Look-ups in named tables: a row name and a column name give one cell, copied from the table.

duz
         kepok    zet  pavibu
zas      -0.06   0.24   -0.46
muf       0.26  -0.02    0.18
mem       0.02   0.26    0.45
nemig     0.01   0.29   -0.16
zanu      0.10   0.42    0.48
ros       0.16  -0.32    0.21
mizet    -0.02   0.06    0.00
dinum     0.07  -0.06   -0.08
tivakim   0.11   0.06    0.02
mub       0.07   0.20    0.22
dif      -0.14  -0.06   -0.27
duzufi   -0.48  -0.58    0.62
beda     -0.17  -0.20    0.00

kepok of dinum: 0.07
zet of duzufi: -0.58
kepok of mub: 0.07
kepok of mizet: -0.02
pavibu of duzufi: 0.62
zet of zanu: 0.42
kepok of duzufi: -0.48
zet of beda: -0.20
pavibu of dif: -0.27
pavibu of tivakim: 0.02
zet of ros: -0.32
kepok of zas: -0.06
zet of mub: 0.20
zet of muf: -0.02
kepok of mem: 0.02
pavibu of mub: 0.22

kob =
|  | bof | vel | dofo |
|---|---|---|---|
| nor | -0.2 | 0.4 | 0.4 |
| guzer | 0.0 | 0.2 | 0.0 |
| bik | 0.1 | 0.0 | 0.8 |
| sor | 0.2 | 0.0 | -0.8 |
| zon | 0.5 | 0.2 | 0.4 |
| kabufud | 0.0 | 0.0 | 0.3 |
| lusi | 0.4 | -0.2 | 0.5 |
| vep | 0.3 | 0.0 | 0.0 |

What is the bof of sor in kob? 0.2
What is the bof of bik in kob? 0.1
What is the dofo of bik in kob? 0.8
What is the bof of guzer in kob? 0.0
What is the vel of vep in kob? 0.0
What is the dofo of vep in kob? 0.0
What is the dofo of nor in kob? 0.4
What is the vel of nor in kob? 0.4
What is the dofo of lusi in kob? 0.5
What is the bof of vep in kob? 0.3

molil
         naf  nid
kelu     141  128
zinul    161  213
dazuva   133  200
por      251   77
tus       54   42
radera   181  147
boraten   99   84

naf of tus: 54
naf of kelu: 141
naf of dazuva: 133
naf of radera: 181
nid of por: 77
naf of zinul: 161
nid of kelu: 128
Row with the largest naf: por

venif:
columns: dum, bidovo, nedemun
zom: [-3.035, -4.275, -1.509]
laza: [5.711, 0.307, 9.535]
zopaz: [-9.063, -6.490, -9.506]
pilazif: [1.543, 2.376, -7.761]
rud: [-9.045, -7.990, -4.347]
nam: [1.065, 0.649, 2.133]
gubugog: [6.396, 6.315, -0.098]

What is the dum of rud in venif?
-9.045
What is the dum of zom in venif?
-3.035
What is the nedemun of rud in venif?
-4.347
What is the bidovo of pilazif in venif?
2.376
What is the nedemun of zopaz in venif?
-9.506
What is the nedemun of pilazif in venif?
-7.761
What is the bidovo of laza in venif?
0.307
What is the bidovo of rud in venif?
-7.990
What is the nedemun of zom in venif?
-1.509
What is the bidovo of nam in venif?
0.649
What is the nedemun of gubugog in venif?
-0.098
What is the dum of pilazif in venif?
1.543
Row with the largest nedemun: laza

Table vaz
         voduged  gagako    nilo     zag  lelufev     fol   lutad
nos       -37.56  -45.83  -21.14  -70.92   -64.95  -11.43  -54.03
reg       -52.20  -41.58  -19.06  -39.09   -41.93  -30.28  -55.39
lalugog   -50.52  -26.11  -28.74  -69.38   -37.02  -20.92  -67.11
zoni      -51.42  -26.23  -26.25  -52.95   -30.20  -31.07  -71.18
zikeri    -41.12  -73.37   -7.96  -23.98   -66.92  -26.70  -31.25
simeku    -69.40  -12.65  -18.86  -68.86   -42.00  -29.82  -48.18
veva       -5.12   28.83   13.95   63.40   -42.49  -59.63  -21.06

voduged of reg: -52.20
voduged of lalugog: -50.52
zag of zoni: -52.95
nilo of zikeri: -7.96
fol of simeku: -29.82
lutad of nos: -54.03
lutad of simeku: -48.18
nilo of simeku: -18.86
zag of lalugog: -69.38
fol of veva: -59.63
voduged of veva: -5.12
fol of zoni: -31.07
nilo of veva: 13.95
nilo of reg: -19.06
zag of veva: 63.40
nilo of lalugog: -28.74
lutad of reg: -55.39
zag of simeku: -68.86
lelufev of veva: -42.49
Which row has the largest nilo? veva

luravid =
,voz,poma
zufovuz,-161,-401
tinez,467,26
vonete,-188,-725
getaseb,796,148

voz of vonete is -188
poma of vonete is -725
poma of tinez is 26
poma of zufovuz is -401
voz of tinez is 467
voz of zufovuz is -161
poma of getaseb is 148
voz of getaseb is 796

Table mikonu
|  | vevis | voras | todon | vilak |
|---|---|---|---|---|
| sud | 6.65 | 7.59 | 7.07 | 7.65 |
| legid | 7.49 | 7.70 | 4.94 | 6.46 |
| liratev | 1.97 | 4.48 | 2.39 | 2.01 |
| mefe | 7.35 | 0.76 | 3.28 | 1.05 |
| dar | 6.59 | 7.38 | 4.45 | 1.78 |

dar, vilak: 1.78
legid, vevis: 7.49
legid, vilak: 6.46
mefe, todon: 3.28
mefe, vevis: 7.35
mefe, voras: 0.76
sud, voras: 7.59
dar, voras: 7.38
sud, vevis: 6.65
liratev, voras: 4.48
liratev, vilak: 2.01
Which row has the largest vilak? sud

nofi =
	mopob	sivi
lipa	159	38
luv	117	199
rik	52	105
nito	41	47
duru	24	104

mopob of lipa = 159
sivi of duru = 104
sivi of lipa = 38
mopob of duru = 24
sivi of rik = 105
mopob of rik = 52
mopob of nito = 41
sivi of nito = 47
mopob of luv = 117
sivi of luv = 199
Row with the largest sivi: luv

pono =
cols = ror, madesuv
noge: [54, 106]
pav: [84, 64]
logur: [132, 94]
kogol: [90, 65]
luki: [120, 91]
piz: [88, 69]
kol: [109, 99]
zus: [65, 88]
vadoz: [37, 103]
gef: [230, 108]
nedunum: [59, 86]
pum: [125, 50]
nipe: [82, 84]

ror of vadoz: 37
madesuv of zus: 88
madesuv of pav: 64
madesuv of piz: 69
madesuv of kogol: 65
madesuv of nipe: 84
ror of kol: 109
ror of gef: 230
madesuv of luki: 91
ror of pum: 125

peg:
cols = zibifut, namop, nikiz, biv, mekupo
ler: [-4153, 5552, 9948, 1748, 1053]
todemuz: [2924, 2264, 249, 3471, 4243]
sil: [-3635, 7898, 790, 2320, 3955]
tazadot: [4641, -1511, 4504, 3418, -625]
med: [1236, 1773, 7210, 4164, 1048]
fotut: [8052, -5523, -8723, -3300, -3898]

What is the namop of sil in peg? 7898
What is the mekupo of tazadot in peg? -625
What is the biv of sil in peg? 2320
What is the biv of med in peg? 4164
What is the mekupo of med in peg? 1048
What is the namop of med in peg? 1773
What is the namop of fotut in peg? -5523
What is the mekupo of todemuz in peg? 4243
What is the biv of fotut in peg? -3300
What is the namop of todemuz in peg? 2264
What is the namop of tazadot in peg? -1511
What is the nikiz of fotut in peg? -8723
What is the nikiz of med in peg? 7210
What is the zibifut of sil in peg? -3635
What is the zibifut of ler in peg? -4153
Row with the largest namop: sil

Table bibov
fields: nunal, mele, tamoz, guve, rafu, bub, roter, firo, lanufip
vunun: [116, 124, 115, 108, 114, 151, 128, 170, 161]
radim: [129, 126, 131, 159, 130, 145, 131, 141, 142]
zit: [200, 112, 84, 76, 173, 146, 130, 186, 181]
dema: [201, 97, 141, 102, 162, 103, 207, 157, 157]
lepet: [111, 142, 116, 141, 146, 149, 147, 137, 128]
vupo: [152, 159, 188, 169, 72, 145, 158, 91, 77]
dobit: [178, 155, 135, 103, 131, 166, 129, 117, 143]
nikur: [173, 136, 155, 129, 159, 145, 150, 77, 107]
mobo: [181, 131, 78, 75, 149, 155, 98, 191, 164]
silosil: [116, 222, 220, 92, 175, 145, 100, 146, 25]
miz: [117, 168, 187, 109, 138, 128, 98, 169, 78]
zof: [117, 124, 131, 125, 146, 143, 131, 123, 141]
supef: [158, 156, 137, 120, 127, 143, 152, 106, 135]

mobo, mele: 131
mobo, bub: 155
zit, nunal: 200
silosil, tamoz: 220
zit, rafu: 173
vupo, guve: 169
zit, tamoz: 84
supef, bub: 143
vupo, bub: 145
dobit, roter: 129
vunun, guve: 108
dema, firo: 157
dobit, mele: 155
nikur, tamoz: 155
vupo, lanufip: 77
dema, rafu: 162
lepet, guve: 141
mobo, nunal: 181
miz, firo: 169
Row with the largest roter: dema

